Below are the code and all the weights of a small trained network. Each question names an input and a target symbol and asks about switching units off, where a switched-off unit gives its printed mean instead of its output.

import numpy as np


def w(rows, s, z=0):
    codes = np.array(rows[::2]) - 128.0
    scale = np.full(codes.shape[1], s)
    scale[-1] = z or s
    return codes * scale


def softmax(a):
    e = np.exp(a - a.max(-1, keepdims=True))
    return e / e.sum(-1, keepdims=True)


def log_softmax(a):
    a = a - a.max(-1, keepdims=True)
    return a - np.log(np.exp(a).sum(-1, keepdims=True))


def net(x, mask):
    ids = ['αζθλπσψω'.index(c) for c in x.split()]
    T = len(ids)
    res = E[ids] + P[:T]
    u = 0
    for l in range(3):
        r = res
        for j in range(3):
            rows = slice(2 * j, 2 * j + 2)
            q, k, v = (r @ M[l][rows].T for M in (Q, K, V))
            z = softmax(np.where(np.tri(T) > 0, q @ k.T / 2**0.5, -1e9)) @ v
            o = O[l][rows]
            res = res + np.where(mask[u + j], z, o[:, -1]) @ o[:, :-1]
        u += 3
    return log_softmax(res[-1] @ U[:, :-1].T + U[:, -1])


Q, K, V, O = {}, {}, {}, {}
E = w([
[156,95,196,126],'α',
[191,87,158,177],'ζ',
[250,159,55,173],'θ',
[107,102,125,128],'λ',
[162,84,96,160],'π',
[132,53,75,122],'σ',
[148,87,83,124],'ψ',
[172,152,140,72],'ω',
],0.02)
P = w([
[106,160,129,111],'0',
[118,120,138,116],'1',
[1,161,148,140],'2',
[100,175,129,91],'3',
[36,167,148,127],'4',
[62,184,129,128],'5',
],0.0079)
Q[0] = w([
[219,131,166,184],'0.h1',
[130,156,176,158],'0.h1',
[121,206,76,82],'0.h2',
[155,109,138,3],'0.h2',
[72,56,121,103],'0.h3',
[161,92,181,140],'0.h3',
],0.011)
K[0] = w([
[152,130,153,8],'0.h1',
[143,197,130,171],'0.h1',
[171,193,169,137],'0.h2',
[100,121,137,177],'0.h2',
[42,56,100,133],'0.h3',
[211,54,189,106],'0.h3',
],0.012)
V[0] = w([
[200,142,216,245],'0.h1',
[23,101,202,1],'0.h1',
[103,232,237,166],'0.h2',
[84,179,37,195],'0.h2',
[201,138,89,181],'0.h3',
[8,250,156,110],'0.h3',
],0.0072)
O[0] = w([
[139,26,38,208,166],'0.h1',
[79,47,220,82,142],'0.h1',
[253,23,169,91,55],'0.h2',
[137,148,162,37,67],'0.h2',
[19,153,83,100,142],'0.h3',
[187,11,221,62,3],'0.h3',
],0.0055,0.0051)
Q[1] = w([
[166,217,115,117],'1.h1',
[97,189,164,67],'1.h1',
[172,175,120,106],'1.h2',
[198,124,91,123],'1.h2',
[95,91,96,132],'1.h3',
[8,116,144,35],'1.h3',
],0.011)
K[1] = w([
[235,6,115,200],'1.h1',
[155,107,176,75],'1.h1',
[151,106,30,154],'1.h2',
[203,59,146,120],'1.h2',
[114,173,86,145],'1.h3',
[255,15,108,155],'1.h3',
],0.01)
V[1] = w([
[124,74,175,136],'1.h1',
[255,152,171,156],'1.h1',
[59,117,136,141],'1.h2',
[60,127,177,51],'1.h2',
[135,185,88,166],'1.h3',
[121,79,115,101],'1.h3',
],0.01)
O[1] = w([
[163,83,197,179,36],'1.h1',
[10,37,209,77,18],'1.h1',
[197,186,213,135,192],'1.h2',
[254,198,102,178,34],'1.h2',
[78,125,53,81,254],'1.h3',
[124,192,172,129,88],'1.h3',
],0.0064,0.004)
Q[2] = w([
[149,186,120,8],'2.h1',
[59,96,192,52],'2.h1',
[106,207,65,190],'2.h2',
[104,10,132,133],'2.h2',
[80,174,196,2],'2.h3',
[187,173,51,69],'2.h3',
],0.0085)
K[2] = w([
[109,73,150,200],'2.h1',
[64,107,107,135],'2.h1',
[89,70,115,163],'2.h2',
[150,70,160,114],'2.h2',
[110,204,165,135],'2.h3',
[122,8,76,244],'2.h3',
],0.011)
V[2] = w([
[180,119,128,14],'2.h1',
[115,255,126,121],'2.h1',
[225,105,221,129],'2.h2',
[89,183,160,174],'2.h2',
[235,149,75,114],'2.h3',
[116,240,94,148],'2.h3',
],0.0072)
O[2] = w([
[28,42,40,138,87],'2.h1',
[83,176,103,49,163],'2.h1',
[48,178,73,186,2],'2.h2',
[178,83,207,138,140],'2.h2',
[3,184,160,145,118],'2.h3',
[86,150,173,39,173],'2.h3',
],0.006,0.0095)
U = w([
[138,223,123,64,42],'α',
[114,167,172,68,161],'ζ',
[103,112,150,42,218],'θ',
[148,203,2,164,206],'λ',
[108,72,95,50,64],'π',
[75,187,80,77,219],'σ',
[44,114,67,88,4],'ψ',
[178,59,85,82,111],'ω',
],0.0061,0.0032)

Each question gives the input, a string of symbols that net reads in full, and the target symbol t.
The units are the heads (2 rows each of Q, K, V and O). Each row of codes is followed by its name. A weight is (code - 128) times the scale printed after its matrix; where a second scale follows, it is the last column's (O and U).
mask holds one flag per head, layer by layer. A switched-off head (its flag False) gives its mean, the last column of its rows in O, instead of its output. The means were averaged over made-up inputs and are rounded, as every weight is.
A unit's drop is (log p(t) with every unit on - log p(t) with that unit switched off) / (log p(t) with every unit on - log p(t) with every unit switched off).
The circuit of an input: a set's keep is (log p(t) with only the set's units on - log p(t) with every unit switched off) / (log p(t) with every unit on - log p(t) with every unit switched off). Starting from all 9 units, units are removed one at a time, each time the one whose removal leaves the highest keep (on an exact tie, the one counted first), for as long as the keep stays at least 0.8.
units of the circuit, in order: the units of the circuit, biggest drop first
unit that matters most: the unit with the biggest drop
which heads matter: for each layer, one digit per head in row order, 1 if its drop is at least 0.15 and else 0, layers parted by /
drop of u: that unit's drop, to one decimal
input α α ζ, target ω: units of the circuit, in order	[1.h1 0.h2 2.h3]
input α σ σ, target λ: units of the circuit, in order	[1.h1 0.h2]
input θ α α α θ, target π: units of the circuit, in order	[0.h1 1.h1 1.h2]
input α ω ψ, target λ: units of the circuit, in order	[2.h2 2.h3 1.h1 0.h2]
input ζ α ψ θ, target ω: units of the circuit, in order	[1.h2 2.h3 1.h1 0.h2]
input ζ θ σ ζ σ, target ω: which heads matter	110 / 111 / 111
input α ω ω σ, target λ: unit that matters most	2.h2
input ζ ζ π, target ω: which heads matter	100 / 110 / 111
input α σ α, target α: which heads matter	110 / 111 / 100
input α α λ, target λ: which heads matter	100 / 110 / 011
input α λ ζ λ, target λ: which heads matter	100 / 100 / 011
input θ α ψ, target π: which heads matter	100 / 111 / 010
input σ α λ, target α: drop of 1.h2	0.4
input α ζ α, target λ: drop of 0.h1	0.4
input α θ ζ, target λ: unit that matters most	0.h2
input λ σ λ, target α: drop of 1.h3	0.1
